Below are the code and all the weights of a small trained network. Each question names an input and a class and asks about switching units off, where a switched-off unit gives its printed mean instead of its output.

import numpy as np


def w(rows, s, z=0):
    codes = np.array(rows[::2]) - 128.0
    scale = np.full(codes.shape[1], s)
    scale[-1] = z or s
    return codes * scale


def norm(h):
    return h / np.sqrt((h * h).mean(-1, keepdims=True) + 1e-5)


def f(y):
    return np.maximum(y, 0)


def log_softmax(a):
    a = a - a.max(-1, keepdims=True)
    return a - np.log(np.exp(a).sum(-1, keepdims=True))


def net(x, mask):
    res = np.array(x, float).reshape(1, 7) / 4 @ E
    u = 0
    for l in range(2):
        y = f(norm(res) @ A[l][:, :-1].T + A[l][:, -1])
        res = res + np.where(mask[u : u + 9], y, B[l][:, -1]) @ B[l][:, :-1]
        u += 9
    return log_softmax(norm(res)[-1] @ U[:, :-1].T + U[:, -1])


A, B = {}, {}
E = w([
[220,125,126],'x0',
[129,132,126],'x1',
[128,127,128],'x2',
[115,68,144],'x3',
[131,160,253],'x4',
[127,125,129],'x5',
[128,126,129],'x6',
],0.0048)
A[0] = w([
[137,54,194,167],'0.n1',
[184,78,136,176],'0.n2',
[172,108,116,165],'0.n3',
[254,180,129,88],'0.n4',
[83,119,81,127],'0.n5',
[80,137,33,150],'0.n6',
[159,229,124,255],'0.n7',
[212,122,139,40],'0.n8',
[77,122,131,62],'0.n9',
],0.0074,0.0034)
B[0] = w([
[210,175,221,222],'0.n1',
[57,25,156,201],'0.n2',
[157,129,209,181],'0.n3',
[161,21,156,215],'0.n4',
[175,142,189,177],'0.n5',
[205,126,217,224],'0.n6',
[142,22,255,253],'0.n7',
[201,21,93,161],'0.n8',
[55,186,83,143],'0.n9',
],0.0037,0.0042)
A[1] = w([
[183,148,215,55],'1.n1',
[98,216,159,241],'1.n2',
[129,101,144,61],'1.n3',
[133,143,151,1],'1.n4',
[117,109,45,78],'1.n5',
[169,91,27,195],'1.n6',
[1,175,131,242],'1.n7',
[134,109,192,95],'1.n8',
[153,50,209,227],'1.n9',
],0.0088,0.0025)
B[1] = w([
[54,163,63,189],'1.n1',
[194,100,108,156],'1.n2',
[146,138,90,139],'1.n3',
[103,151,137,128],'1.n4',
[119,213,179,135],'1.n5',
[54,240,248,158],'1.n6',
[255,37,112,157],'1.n7',
[115,219,70,181],'1.n8',
[86,142,56,252],'1.n9',
],0.0059,0.011)
U = w([
[93,250,234,65],'0',
[254,18,148,24],'1',
[124,165,67,255],'2',
[105,161,75,148],'3',
],0.0085,0.0011)

Each question gives the input, the list of numbers given to net, and the class t.
The units are the neurons (one row each of A and B). Each row of codes is followed by its name. A weight is (code - 128) times the scale printed after its matrix; where a second scale follows, it is the last column's (A, B and U).
mask holds one flag per neuron, layer by layer. A switched-off neuron (its flag False) gives its mean, the last column of its row in B, instead of its output. The means were averaged over made-up inputs and are rounded, as every weight is.
A unit's drop is (log p(t) with every unit on - log p(t) with that unit switched off) / (log p(t) with every unit on - log p(t) with every unit switched off).
The circuit of an input: a set's keep is (log p(t) with only the set's units on - log p(t) with every unit switched off) / (log p(t) with every unit on - log p(t) with every unit switched off). Starting from the 12 units with the biggest drops (on a tie, the unit counted first), units are removed one at a time, each time the one whose removal leaves the highest keep (on an exact tie, the one counted first), for as long as the keep stays at least 0.8.
circuit, biggest first: the units of the circuit, biggest drop first
unit that matters most: the unit with the biggest drop
top k neurons: the k neurons with the biggest drops, biggest first
drop of u: that unit's drop, to one decimal
input [7,-3,2,0,-8,1,5], class 0: unit that matters most : 1.n6
input [8,0,0,-2,-5,8,-2], class 1: top 4 neurons : [1.n1; 1.n8; 0.n4; 1.n6]
input [3,8,-2,-2,4,-4,-6], class 2: top 2 neurons : [1.n9; 1.n6]
input [-6,-3,4,7,-7,2,0], class 0: top 3 neurons : [1.n6; 0.n7; 1.n5]
input [6,-4,-2,-6,-3,-8,-7], class 1: circuit, biggest first : [0.n4; 0.n7]
input [6,4,-8,-7,-7,4,5], class 0: top 2 neurons : [1.n6; 1.n7]
input [-4,-5,0,2,-6,8,-3], class 0: top 2 neurons : [0.n7; 1.n6]
input [6,-2,0,1,-5,-6,7], class 1: top 4 neurons : [1.n1; 1.n8; 0.n4; 0.n3]
input [-1,2,-2,2,-8,5,2], class 0: drop of 1.n6 : 0.5
input [-8,8,8,1,0,6,-1], class 1: drop of 1.n7 : 0.4
input [-8,-3,4,-2,3,5,4], class 1: drop of 1.n7 : 1.0
input [3,5,3,-1,3,-6,1], class 2: drop of 1.n6 : 0.4
